Here is a tiny trained network, its code and every weight. The questions are about switching its units off for an input and a class, where a switched-off unit gives its printed mean instead of its output.

import numpy as np


def w(rows, s, z=0):
    codes = np.array(rows[::2]) - 128.0
    scale = np.full(codes.shape[1], s)
    scale[-1] = z or s
    return codes * scale


def norm(h):
    return h / np.sqrt((h * h).mean(-1, keepdims=True) + 1e-5)


def f(y):
    return y / 2 * (1 + np.tanh(0.7978845608 * (y + 0.044715 * y**3)))


def log_softmax(a):
    a = a - a.max(-1, keepdims=True)
    return a - np.log(np.exp(a).sum(-1, keepdims=True))


def net(x, mask):
    res = np.array(x, float).reshape(1, 6) / 4 @ E
    u = 0
    for l in range(2):
        y = f(norm(res) @ A[l][:, :-1].T + A[l][:, -1])
        res = res + np.where(mask[u : u + 16], y, B[l][:, -1]) @ B[l][:, :-1]
        u += 16
    return log_softmax(norm(res)[-1] @ U[:, :-1].T + U[:, -1])


A, B = {}, {}
E = w([
[103,109,135,154],'x0',
[254,128,194,254],'x1',
[61,232,200,157],'x2',
[121,123,131,134],'x3',
[128,78,228,50],'x4',
[122,122,129,132],'x5',
],0.0053)
A[0] = w([
[10,160,78,71,82],'0.n1',
[129,177,136,139,117],'0.n2',
[138,101,217,63,4],'0.n3',
[131,88,191,86,21],'0.n4',
[185,97,82,98,137],'0.n5',
[103,92,157,129,119],'0.n6',
[187,158,127,197,122],'0.n7',
[194,146,153,91,144],'0.n8',
[111,230,188,100,101],'0.n9',
[105,110,72,79,98],'0.n10',
[159,52,100,69,151],'0.n11',
[113,163,162,118,102],'0.n12',
[131,107,155,123,157],'0.n13',
[142,166,170,183,137],'0.n14',
[116,175,93,166,152],'0.n15',
[128,91,224,80,25],'0.n16',
],0.014,0.003)
B[0] = w([
[156,161,184,92,255],'0.n1',
[89,61,116,168,145],'0.n2',
[118,163,63,161,186],'0.n3',
[168,128,44,138,164],'0.n4',
[98,85,140,200,179],'0.n5',
[144,131,102,61,142],'0.n6',
[76,154,146,10,205],'0.n7',
[131,95,116,115,158],'0.n8',
[136,17,138,182,203],'0.n9',
[147,178,186,172,183],'0.n10',
[82,111,166,144,205],'0.n11',
[144,35,102,180,149],'0.n12',
[199,146,151,159,147],'0.n13',
[188,69,105,61,189],'0.n14',
[132,134,63,186,167],'0.n15',
[181,183,2,246,190],'0.n16',
],0.007,0.008)
A[1] = w([
[121,134,143,125,5],'1.n1',
[185,131,112,108,176],'1.n2',
[106,161,24,115,184],'1.n3',
[213,55,151,145,101],'1.n4',
[124,129,194,117,52],'1.n5',
[251,167,190,125,214],'1.n6',
[181,126,165,101,95],'1.n7',
[101,87,139,185,148],'1.n8',
[190,130,167,94,66],'1.n9',
[183,166,147,181,123],'1.n10',
[143,215,130,187,243],'1.n11',
[138,112,93,167,44],'1.n12',
[223,151,190,91,66],'1.n13',
[142,94,193,219,147],'1.n14',
[215,232,121,146,105],'1.n15',
[227,170,168,185,112],'1.n16',
],0.012,0.0022)
B[1] = w([
[95,109,153,83,111],'1.n1',
[45,150,118,117,171],'1.n2',
[105,126,28,186,204],'1.n3',
[172,217,225,157,255],'1.n4',
[140,77,175,128,156],'1.n5',
[1,174,105,91,223],'1.n6',
[56,132,153,100,158],'1.n7',
[212,51,146,91,203],'1.n8',
[154,201,187,96,161],'1.n9',
[14,98,68,149,169],'1.n10',
[114,180,57,106,205],'1.n11',
[73,137,177,68,174],'1.n12',
[109,188,140,53,189],'1.n13',
[157,5,149,190,235],'1.n14',
[108,72,115,166,193],'1.n15',
[42,222,33,43,192],'1.n16',
],0.0048,0.0058)
U = w([
[109,190,23,185,70],'0',
[95,249,235,23,255],'1',
[182,78,214,167,43],'2',
],0.011,0.00044)

Each question gives the input, the list of numbers given to net, and the class t.
The units are the neurons (one row each of A and B). Each row of codes is followed by its name. A weight is (code - 128) times the scale printed after its matrix; where a second scale follows, it is the last column's (A, B and U).
mask holds one flag per neuron, layer by layer. A switched-off neuron (its flag False) gives its mean, the last column of its row in B, instead of its output. The means were averaged over made-up inputs and are rounded, as every weight is.
A unit's drop is (log p(t) with every unit on - log p(t) with that unit switched off) / (log p(t) with every unit on - log p(t) with every unit switched off).
The circuit of an input: a set's keep is (log p(t) with only the set's units on - log p(t) with every unit switched off) / (log p(t) with every unit on - log p(t) with every unit switched off). Starting from the 12 units with the biggest drops (on a tie, the unit counted first), units are removed one at a time, each time the one whose removal leaves the highest keep (on an exact tie, the one counted first), for as long as the keep stays at least 0.8.
units of the circuit, in order: the units of the circuit, biggest drop first
top k neurons: the k neurons with the biggest drops, biggest first
k most important neurons of layer l: the k neurons of layer l with the biggest drops, biggest first
drop when u is switched off: that unit's drop, to one decimal
input [-7,-7,-6,5,-6,-2], class 1: units of the circuit, in order -> (0.n16 0.n1)
input [-8,1,8,-4,-7,-5], class 2: 4 most important neurons of layer 0 -> (0.n9 0.n2 0.n16 0.n3)
input [5,7,4,-7,7,5], class 0: units of the circuit, in order -> (0.n16 1.n10)
input [-8,3,7,5,-6,2], class 2: units of the circuit, in order -> (0.n9 0.n16 0.n14)
input [-5,-6,8,-1,-5,8], class 2: top 2 neurons -> (0.n9 0.n16)
input [-6,0,4,-5,4,3], class 0: units of the circuit, in order -> (0.n16)
input [-4,4,-7,7,8,-6], class 0: units of the circuit, in order -> (0.n16 1.n16)
input [-8,-8,2,-1,-4,-2], class 1: top 2 neurons -> (0.n1 0.n16)
input [-6,5,-5,4,-4,0], class 1: top 2 neurons -> (0.n7 0.n16)
input [-2,-5,-8,-2,5,0], class 2: 4 most important neurons of layer 0 -> (0.n11 0.n5 0.n7 0.n10)
input [-4,7,0,-7,7,1], class 0: top 3 neurons -> (0.n16 0.n3 0.n1)
input [-7,-6,-4,-4,1,8], class 1: top 2 neurons -> (0.n9 0.n1)
input [3,0,-5,-4,6,7], class 0: drop when 0.n16 is switched off -> 0.5
input [7,4,-1,6,3,3], class 1: drop when 0.n16 is switched off -> -0.1
input [4,-1,8,-3,4,-4], class 2: units of the circuit, in order -> (0.n9)
input [2,4,8,8,-5,0], class 2: drop when 0.n16 is switched off -> 0.1
